Below are the code and all the weights of a small trained network. Each question names an input and a class and asks about switching units off, where a switched-off unit gives its printed mean instead of its output.

import numpy as np


def w(rows, s, z=0):
    codes = np.array(rows[::2]) - 128.0
    scale = np.full(codes.shape[1], s)
    scale[-1] = z or s
    return codes * scale


def norm(h):
    return h / np.sqrt((h * h).mean(-1, keepdims=True) + 1e-5)


def f(y):
    return y / 2 * (1 + np.tanh(0.7978845608 * (y + 0.044715 * y**3)))


def log_softmax(a):
    a = a - a.max(-1, keepdims=True)
    return a - np.log(np.exp(a).sum(-1, keepdims=True))


def net(x, mask):
    res = np.array(x, float).reshape(1, 2) / 4 @ E
    u = 0
    for l in range(3):
        y = f(norm(res) @ A[l][:, :-1].T + A[l][:, -1])
        res = res + np.where(mask[u : u + 10], y, B[l][:, -1]) @ B[l][:, :-1]
        u += 10
    return log_softmax(norm(res)[-1] @ U[:, :-1].T + U[:, -1])


A, B = {}, {}
E = w([
[111,252,179,153],'x0',
[75,141,5,108],'x1',
],0.012)
A[0] = w([
[141,137,102,157,115],'0.n1',
[185,148,189,126,109],'0.n2',
[130,129,123,125,3],'0.n3',
[153,3,160,136,65],'0.n4',
[158,67,161,110,39],'0.n5',
[125,140,78,145,184],'0.n6',
[131,32,53,123,56],'0.n7',
[105,111,152,112,178],'0.n8',
[99,117,135,111,62],'0.n9',
[121,191,63,112,48],'0.n10',
],0.023,0.004)
B[0] = w([
[122,119,106,113,134],'0.n1',
[46,92,191,119,209],'0.n2',
[97,82,107,191,117],'0.n3',
[221,180,22,150,244],'0.n4',
[216,134,76,163,184],'0.n5',
[100,131,73,3,184],'0.n6',
[53,44,197,97,254],'0.n7',
[148,144,143,122,142],'0.n8',
[122,101,110,136,122],'0.n9',
[156,176,87,212,206],'0.n10',
],0.038,0.013)
A[1] = w([
[207,143,118,197,6],'1.n1',
[117,86,223,138,69],'1.n2',
[62,12,202,90,81],'1.n3',
[153,126,124,159,2],'1.n4',
[121,85,242,148,62],'1.n5',
[199,144,128,132,19],'1.n6',
[134,105,147,84,26],'1.n7',
[157,211,74,135,74],'1.n8',
[119,100,222,139,98],'1.n9',
[99,124,251,50,38],'1.n10',
],0.027,0.0031)
B[1] = w([
[223,67,75,96,186],'1.n1',
[157,229,194,184,182],'1.n2',
[92,86,197,91,253],'1.n3',
[142,107,110,136,138],'1.n4',
[173,225,222,196,185],'1.n5',
[196,77,93,108,160],'1.n6',
[69,104,152,181,145],'1.n7',
[29,115,94,147,209],'1.n8',
[169,215,210,190,177],'1.n9',
[232,113,3,134,213],'1.n10',
],0.038,0.023)
A[2] = w([
[164,155,146,48,139],'2.n1',
[97,95,177,69,165],'2.n2',
[123,170,125,55,132],'2.n3',
[104,104,157,143,180],'2.n4',
[129,147,78,174,147],'2.n5',
[39,142,53,194,4],'2.n6',
[107,153,119,92,148],'2.n7',
[127,135,120,111,149],'2.n8',
[95,90,170,100,117],'2.n9',
[40,32,255,65,121],'2.n10',
],0.032,0.0032)
B[2] = w([
[131,145,113,163,141],'2.n1',
[101,94,196,131,183],'2.n2',
[174,144,122,149,127],'2.n3',
[119,121,120,89,150],'2.n4',
[139,68,150,151,182],'2.n5',
[3,188,82,219,201],'2.n6',
[150,75,143,210,134],'2.n7',
[135,87,142,147,131],'2.n8',
[111,111,150,99,172],'2.n9',
[48,59,192,54,252],'2.n10',
],0.044,0.023)
U = w([
[206,58,10,131,234],'0',
[45,48,186,43,227],'1',
[180,227,200,192,212],'2',
[4,148,27,240,171],'3',
[146,156,116,74,14],'4',
[122,149,106,105,5],'5',
[124,134,115,120,9],'6',
[119,150,100,72,1],'7',
],0.018,0.0098)

Each question gives the input, the list of numbers given to net, and the class t.
The units are the neurons (one row each of A and B). Each row of codes is followed by its name. A weight is (code - 128) times the scale printed after its matrix; where a second scale follows, it is the last column's (A, B and U).
mask holds one flag per neuron, layer by layer. A switched-off neuron (its flag False) gives its mean, the last column of its row in B, instead of its output. The means were averaged over made-up inputs and are rounded, as every weight is.
A unit's drop is (log p(t) with every unit on - log p(t) with that unit switched off) / (log p(t) with every unit on - log p(t) with every unit switched off).
most important unit: the unit with the biggest drop
top k neurons: the k neurons with the biggest drops, biggest first
drop of u: that unit's drop, to one decimal
input [0,-2], class 0: top 3 neurons -> 0.n7, 0.n6, 1.n1
input [1,-7], class 2: most important unit -> 0.n2
input [0,-5], class 0: top 2 neurons -> 0.n7, 0.n4
input [8,1], class 3: top 2 neurons -> 0.n7, 1.n3
input [1,8], class 3: top 2 neurons -> 0.n10, 0.n2
input [7,0], class 2: top 2 neurons -> 0.n4, 0.n6
input [0,-7], class 0: top 3 neurons -> 0.n7, 0.n4, 0.n5
input [1,7], class 3: top 3 neurons -> 0.n10, 1.n3, 0.n2
input [4,-1], class 2: drop of 0.n4 -> 1.3
input [5,0], class 2: drop of 0.n4 -> 1.6
input [6,2], class 3: drop of 0.n7 -> 2.0
input [-4,-1], class 0: drop of 1.n9 -> 0.0
